Below are the code and all the weights of a small trained network. Each question names an input and a class and asks about switching units off, where a switched-off unit gives its printed mean instead of its output.

import numpy as np


def w(rows, s, z=0):
    codes = np.array(rows[::2]) - 128.0
    scale = np.full(codes.shape[1], s)
    scale[-1] = z or s
    return codes * scale


def f(y):
    return np.maximum(y, 0)


def log_softmax(a):
    a = a - a.max(-1, keepdims=True)
    return a - np.log(np.exp(a).sum(-1, keepdims=True))


def net(x, mask):
    res = np.array(x, float).reshape(1, 7) / 4 @ E
    y = f(res @ A[0][:, :-1].T + A[0][:, -1])
    res = res + np.where(mask, y, B[0][:, -1]) @ B[0][:, :-1]
    return log_softmax(res[-1] @ U[:, :-1].T + U[:, -1])


A, B = {}, {}
E = w([
[78,122,149,37,191,124,64,59],'x0',
[125,126,135,129,124,126,129,128],'x1',
[52,159,146,93,110,191,172,138],'x2',
[90,117,53,46,92,77,165,116],'x3',
[126,130,126,123,127,126,130,131],'x4',
[203,164,127,138,119,150,158,2],'x5',
[131,126,151,134,121,125,124,130],'x6',
],0.0099)
A[0] = w([
[42,40,101,154,167,107,83,232,2],'n1',
[164,22,102,182,180,2,82,131,99],'n2',
[169,177,92,138,154,142,152,65,13],'n3',
[121,135,167,94,157,130,52,100,25],'n4',
[150,85,48,29,66,76,187,148,218],'n5',
[111,195,182,54,127,199,156,185,83],'n6',
[148,139,88,237,42,114,182,171,34],'n7',
],0.009,0.0034)
B[0] = w([
[181,214,195,96,117,118,223,9,227],'n1',
[102,96,127,135,39,177,164,217,216],'n2',
[138,66,143,42,94,99,212,131,175],'n3',
[93,59,83,123,154,1,97,160,179],'n4',
[160,100,184,122,210,178,89,190,254],'n5',
[159,54,103,156,81,114,144,208,191],'n6',
[75,99,109,67,184,24,64,107,232],'n7',
],0.0096,0.0094)
U = w([
[33,125,97,128,143,3,87,119,13],'0',
[163,89,176,181,175,148,102,139,184],'1',
[194,153,148,115,95,94,186,84,1],'2',
[116,96,140,171,132,127,126,125,203],'3',
[88,88,94,150,29,165,123,161,155],'4',
[135,127,151,156,120,121,77,123,211],'5',
[146,153,126,144,114,117,90,137,225],'6',
[143,214,85,214,153,197,43,119,45],'7',
],0.012,0.0082)

Each question gives the input, the list of numbers given to net, and the class t.
The units are the neurons (one row each of A and B). Each row of codes is followed by its name. A weight is (code - 128) times the scale printed after its matrix; where a second scale follows, it is the last column's (A, B and U).
mask holds one flag per neuron, in row order. A switched-off neuron (its flag False) gives its mean, the last column of its row in B, instead of its output. The means were averaged over made-up inputs and are rounded, as every weight is.
A unit's drop is (log p(t) with every unit on - log p(t) with that unit switched off) / (log p(t) with every unit on - log p(t) with every unit switched off).
The circuit of an input: a set's keep is (log p(t) with only the set's units on - log p(t) with every unit switched off) / (log p(t) with every unit on - log p(t) with every unit switched off). Starting from all 7 units, units are removed one at a time, each time the one whose removal leaves the highest keep (on an exact tie, the one counted first), for as long as the keep stays at least 0.8.
units of the circuit, in order: the units of the circuit, biggest drop first
unit that matters most: the unit with the biggest drop
k most important neurons: the k neurons with the biggest drops, biggest first
drop when u is switched off: that unit's drop, to one decimal
input [8,-2,8,-8,0,-1,-5], class 0: units of the circuit, in order -> (n4)
input [1,-4,-5,0,3,0,2], class 4: units of the circuit, in order -> (n2 n1)
input [6,-4,-7,2,3,1,0], class 4: 2 most important neurons -> (n2 n7)
input [2,-3,-8,-7,-2,3,6], class 4: units of the circuit, in order -> (n2 n5)
input [-8,-5,3,-8,-8,3,1], class 0: 2 most important neurons -> (n7 n5)
input [-5,-2,3,3,6,-4,2], class 5: 4 most important neurons -> (n5 n4 n1 n3)
input [6,8,-7,-6,-8,8,0], class 2: 4 most important neurons -> (n3 n5 n7 n6)
input [7,-3,4,-6,-1,6,-4], class 0: 4 most important neurons -> (n4 n5 n1 n2)
input [4,-2,-5,6,7,2,-1], class 5: 2 most important neurons -> (n5 n6)
input [5,0,5,0,4,-7,-2], class 2: 2 most important neurons -> (n1 n7)
input [-4,7,3,8,8,6,7], class 1: 2 most important neurons -> (n5 n1)
input [4,-1,7,7,6,2,-5], class 1: 2 most important neurons -> (n5 n2)
input [4,1,-4,6,-1,-2,7], class 6: 2 most important neurons -> (n7 n6)
input [7,1,-8,-5,-1,4,0], class 4: unit that matters most -> n2
input [7,7,-5,8,-4,4,-2], class 1: 2 most important neurons -> (n5 n7)
input [1,-7,-2,-3,2,-8,-6], class 2: drop when n1 is switched off -> 0.9
input [-6,-5,0,-1,-4,-3,-5], class 0: drop when n7 is switched off -> 0.9
input [4,-4,-8,4,6,-2,-4], class 4: drop when n2 is switched off -> 1.0
